Below are the code and all the weights of a small trained network. Each question names an input and a class and asks about switching units off, where a switched-off unit gives its printed mean instead of its output.

import numpy as np


def w(rows, s, z=0):
    codes = np.array(rows[::2]) - 128.0
    scale = np.full(codes.shape[1], s)
    scale[-1] = z or s
    return codes * scale


def f(y):
    return np.maximum(y, 0)


def log_softmax(a):
    a = a - a.max(-1, keepdims=True)
    return a - np.log(np.exp(a).sum(-1, keepdims=True))


def net(x, mask):
    res = np.array(x, float).reshape(1, 4) / 4 @ E
    y = f(res @ A[0][:, :-1].T + A[0][:, -1])
    res = res + np.where(mask, y, B[0][:, -1]) @ B[0][:, :-1]
    return log_softmax(res[-1] @ U[:, :-1].T + U[:, -1])


A, B = {}, {}
E = w([
[104,140,228,140],'x0',
[255,86,140,37],'x1',
[173,149,120,251],'x2',
[120,227,151,119],'x3',
],0.0083)
A[0] = w([
[97,96,131,132,84],'neuron 1',
[89,20,109,52,142],'neuron 2',
[2,166,75,22,196],'neuron 3',
[139,140,79,177,91],'neuron 4',
[184,156,191,93,33],'neuron 5',
[87,112,161,122,28],'neuron 6',
[166,70,70,224,121],'neuron 7',
[177,110,143,120,38],'neuron 8',
[199,118,131,124,111],'neuron 9',
[103,44,185,69,145],'neuron 10',
[151,175,17,110,101],'neuron 11',
[131,206,224,121,56],'neuron 12',
[75,136,46,51,181],'neuron 13',
[131,179,59,40,123],'neuron 14',
[94,118,149,125,47],'neuron 15',
[126,95,206,225,100],'neuron 16',
[135,167,74,158,84],'neuron 17',
[132,181,104,35,217],'neuron 18',
[141,109,120,177,37],'neuron 19',
[64,130,162,120,194],'neuron 20',
[198,137,90,120,226],'neuron 21',
[126,215,188,117,43],'neuron 22',
[105,127,102,130,50],'neuron 23',
[106,189,251,77,228],'neuron 24',
[46,98,129,95,4],'neuron 25',
[79,48,102,143,188],'neuron 26',
[154,158,203,53,173],'neuron 27',
[122,90,159,94,171],'neuron 28',
[79,60,104,112,195],'neuron 29',
[84,116,129,105,66],'neuron 30',
[99,113,142,122,59],'neuron 31',
[215,117,137,47,74],'neuron 32',
[151,98,34,141,142],'neuron 33',
[24,115,144,96,75],'neuron 34',
[157,165,72,120,106],'neuron 35',
[107,111,166,132,119],'neuron 36',
],0.013,0.0033)
B[0] = w([
[114,119,154,121,143],'neuron 1',
[229,98,90,139,225],'neuron 2',
[158,71,128,255,251],'neuron 3',
[88,168,101,139,164],'neuron 4',
[132,140,176,51,177],'neuron 5',
[157,103,130,110,145],'neuron 6',
[47,222,115,152,198],'neuron 7',
[131,89,147,76,157],'neuron 8',
[135,84,152,86,176],'neuron 9',
[170,89,57,77,205],'neuron 10',
[51,135,79,88,183],'neuron 11',
[195,213,114,146,190],'neuron 12',
[62,91,94,199,215],'neuron 13',
[33,100,160,159,202],'neuron 14',
[149,102,125,120,141],'neuron 15',
[43,179,186,121,201],'neuron 16',
[111,142,75,135,160],'neuron 17',
[67,139,201,141,217],'neuron 18',
[97,157,149,143,149],'neuron 19',
[179,161,128,120,187],'neuron 20',
[106,50,113,107,192],'neuron 21',
[147,191,134,164,177],'neuron 22',
[134,137,111,141,139],'neuron 23',
[207,222,137,82,235],'neuron 24',
[186,68,148,164,166],'neuron 25',
[145,101,116,162,186],'neuron 26',
[161,160,215,68,214],'neuron 27',
[157,104,101,96,176],'neuron 28',
[168,87,112,143,187],'neuron 29',
[161,112,138,154,150],'neuron 30',
[130,100,143,115,138],'neuron 31',
[103,87,189,24,227],'neuron 32',
[101,132,58,161,186],'neuron 33',
[208,107,127,135,188],'neuron 34',
[75,122,128,97,156],'neuron 35',
[135,125,129,100,151],'neuron 36',
],0.03,0.011)
U = w([
[200,245,139,149,154],'0',
[97,152,7,72,87],'1',
[218,93,151,158,153],'2',
[71,185,174,164,250],'3',
[160,67,140,231,51],'4',
[70,99,194,194,164],'5',
[143,87,1,73,95],'6',
[151,101,189,57,111],'7',
],0.0085,0.0019)

Each question gives the input, the list of numbers given to net, and the class t.
The units are the neurons (one row each of A and B). Each row of codes is followed by its name. A weight is (code - 128) times the scale printed after its matrix; where a second scale follows, it is the last column's (A, B and U).
mask holds one flag per neuron, in row order. A switched-off neuron (its flag False) gives its mean, the last column of its row in B, instead of its output. The means were averaged over made-up inputs and are rounded, as every weight is.
A unit's drop is (log p(t) with every unit on - log p(t) with that unit switched off) / (log p(t) with every unit on - log p(t) with every unit switched off).
The circuit of an input: a set's keep is (log p(t) with only the set's units on - log p(t) with every unit switched off) / (log p(t) with every unit on - log p(t) with every unit switched off). Starting from the 12 units with the biggest drops (on a tie, the unit counted first), units are removed one at a time, each time the one whose removal leaves the highest keep (on an exact tie, the one counted first), for as long as the keep stays at least 0.8.
circuit, biggest first: the units of the circuit, biggest drop first
top k neurons: the k neurons with the biggest drops, biggest first
drop when u is switched off: that unit's drop, to one decimal
input [-6,3,-6,0], class 5: circuit, biggest first => [neuron 14]
input [8,-3,-7,1], class 0: top 3 neurons => [neuron 24; neuron 12; neuron 22]
input [-3,-3,6,6], class 3: top 2 neurons => [neuron 10; neuron 2]
input [7,-6,8,1], class 0: top 2 neurons => [neuron 12; neuron 14]
input [-1,0,3,5], class 0: top 4 neurons => [neuron 14; neuron 13; neuron 10; neuron 32]
input [-4,4,2,5], class 7: top 2 neurons => [neuron 3; neuron 13]
input [-3,-4,3,-1], class 3: top 2 neurons => [neuron 10; neuron 2]
input [2,-7,-8,-4], class 4: top 2 neurons => [neuron 3; neuron 13]
input [2,-5,-6,0], class 4: top 3 neurons => [neuron 3; neuron 13; neuron 32]
input [-1,-3,2,-2], class 3: top 2 neurons => [neuron 10; neuron 24]
input [4,3,-1,3], class 0: top 2 neurons => [neuron 24; neuron 12]
input [1,8,8,3], class 7: drop when neuron 33 is switched off => 0.0
input [-5,0,2,-3], class 1: drop when neuron 7 is switched off => 0.1
input [1,3,-4,-7], class 6: circuit, biggest first => [neuron 10]
input [-6,2,-5,-8], class 6: drop when neuron 10 is switched off => 0.4
input [2,-2,3,-7], class 3: drop when neuron 7 is switched off => 0.1
